Here is a tiny trained network, its code and every weight. The questions are about switching its units off for an input and a class, where a switched-off unit gives its printed mean instead of its output.

import numpy as np


def w(rows, s, z=0):
    codes = np.array(rows[::2]) - 128.0
    scale = np.full(codes.shape[1], s)
    scale[-1] = z or s
    return codes * scale


def norm(h):
    return h / np.sqrt((h * h).mean(-1, keepdims=True) + 1e-5)


def f(y):
    return y / 2 * (1 + np.tanh(0.7978845608 * (y + 0.044715 * y**3)))


def log_softmax(a):
    a = a - a.max(-1, keepdims=True)
    return a - np.log(np.exp(a).sum(-1, keepdims=True))


def net(x, mask):
    res = np.array(x, float).reshape(1, 4) / 4 @ E
    u = 0
    for l in range(2):
        y = f(norm(res) @ A[l][:, :-1].T + A[l][:, -1])
        res = res + np.where(mask[u : u + 4], y, B[l][:, -1]) @ B[l][:, :-1]
        u += 4
    return log_softmax(norm(res)[-1] @ U[:, :-1].T + U[:, -1])


A, B = {}, {}
E = w([
[202,55,181,245],'x0',
[89,253,236,173],'x1',
[5,23,39,161],'x2',
[140,187,31,122],'x3',
],0.0057)
A[0] = w([
[236,112,195,255,71],'0.n0',
[105,55,208,39,2],'0.n1',
[116,172,199,154,21],'0.n2',
[171,106,180,137,100],'0.n3',
],0.0063,0.0045)
B[0] = w([
[154,254,128,176,252],'0.n0',
[130,200,184,70,100],'0.n1',
[182,120,92,151,110],'0.n2',
[127,141,134,103,141],'0.n3',
],0.0086,0.0023)
A[1] = w([
[40,130,199,145,4],'1.n0',
[83,249,87,82,126],'1.n1',
[177,86,216,160,25],'1.n2',
[165,119,177,155,33],'1.n3',
],0.012,0.0043)
B[1] = w([
[100,93,8,48,151],'1.n0',
[171,238,255,241,253],'1.n1',
[132,250,222,191,164],'1.n2',
[130,212,149,184,142],'1.n3',
],0.0088,0.0054)
U = w([
[116,9,54,105,2],'0',
[165,255,178,147,254],'1',
],0.013,0.00069)

Each question gives the input, the list of numbers given to net, and the class t.
The units are the neurons (one row each of A and B). Each row of codes is followed by its name. A weight is (code - 128) times the scale printed after its matrix; where a second scale follows, it is the last column's (A, B and U).
mask holds one flag per neuron, layer by layer. A switched-off neuron (its flag False) gives its mean, the last column of its row in B, instead of its output. The means were averaged over made-up inputs and are rounded, as every weight is.
A unit's drop is (log p(t) with every unit on - log p(t) with that unit switched off) / (log p(t) with every unit on - log p(t) with every unit switched off).
The circuit of an input: a set's keep is (log p(t) with only the set's units on - log p(t) with every unit switched off) / (log p(t) with every unit on - log p(t) with every unit switched off). Starting from all 8 units, units are removed one at a time, each time the one whose removal leaves the highest keep (on an exact tie, the one counted first), for as long as the keep stays at least 0.8.
circuit, biggest first: the units of the circuit, biggest drop first
top k neurons: the k neurons with the biggest drops, biggest first
k most important neurons of layer l: the k neurons of layer l with the biggest drops, biggest first
drop of u: that unit's drop, to one decimal
input [-3,-7,-4,2], class 0: circuit, biggest first => (0.n0, 1.n1)
input [2,7,5,-6], class 0: top 2 neurons => (1.n1, 1.n0)
input [0,-8,-7,-1], class 0: circuit, biggest first => (1.n1)
input [0,7,4,-7], class 0: circuit, biggest first => (1.n0, 1.n1)
input [-1,-2,3,6], class 0: circuit, biggest first => (0.n0, 1.n2)
input [-3,-1,3,-1], class 0: circuit, biggest first => (0.n0, 1.n1)
input [-8,2,6,-7], class 0: 2 most important neurons of layer 1 => (1.n0, 1.n2)
input [-3,8,3,-6], class 0: drop of 1.n0 => 0.8
input [4,4,7,3], class 0: drop of 1.n1 => 0.1
input [6,2,7,7], class 0: drop of 1.n1 => 0.2
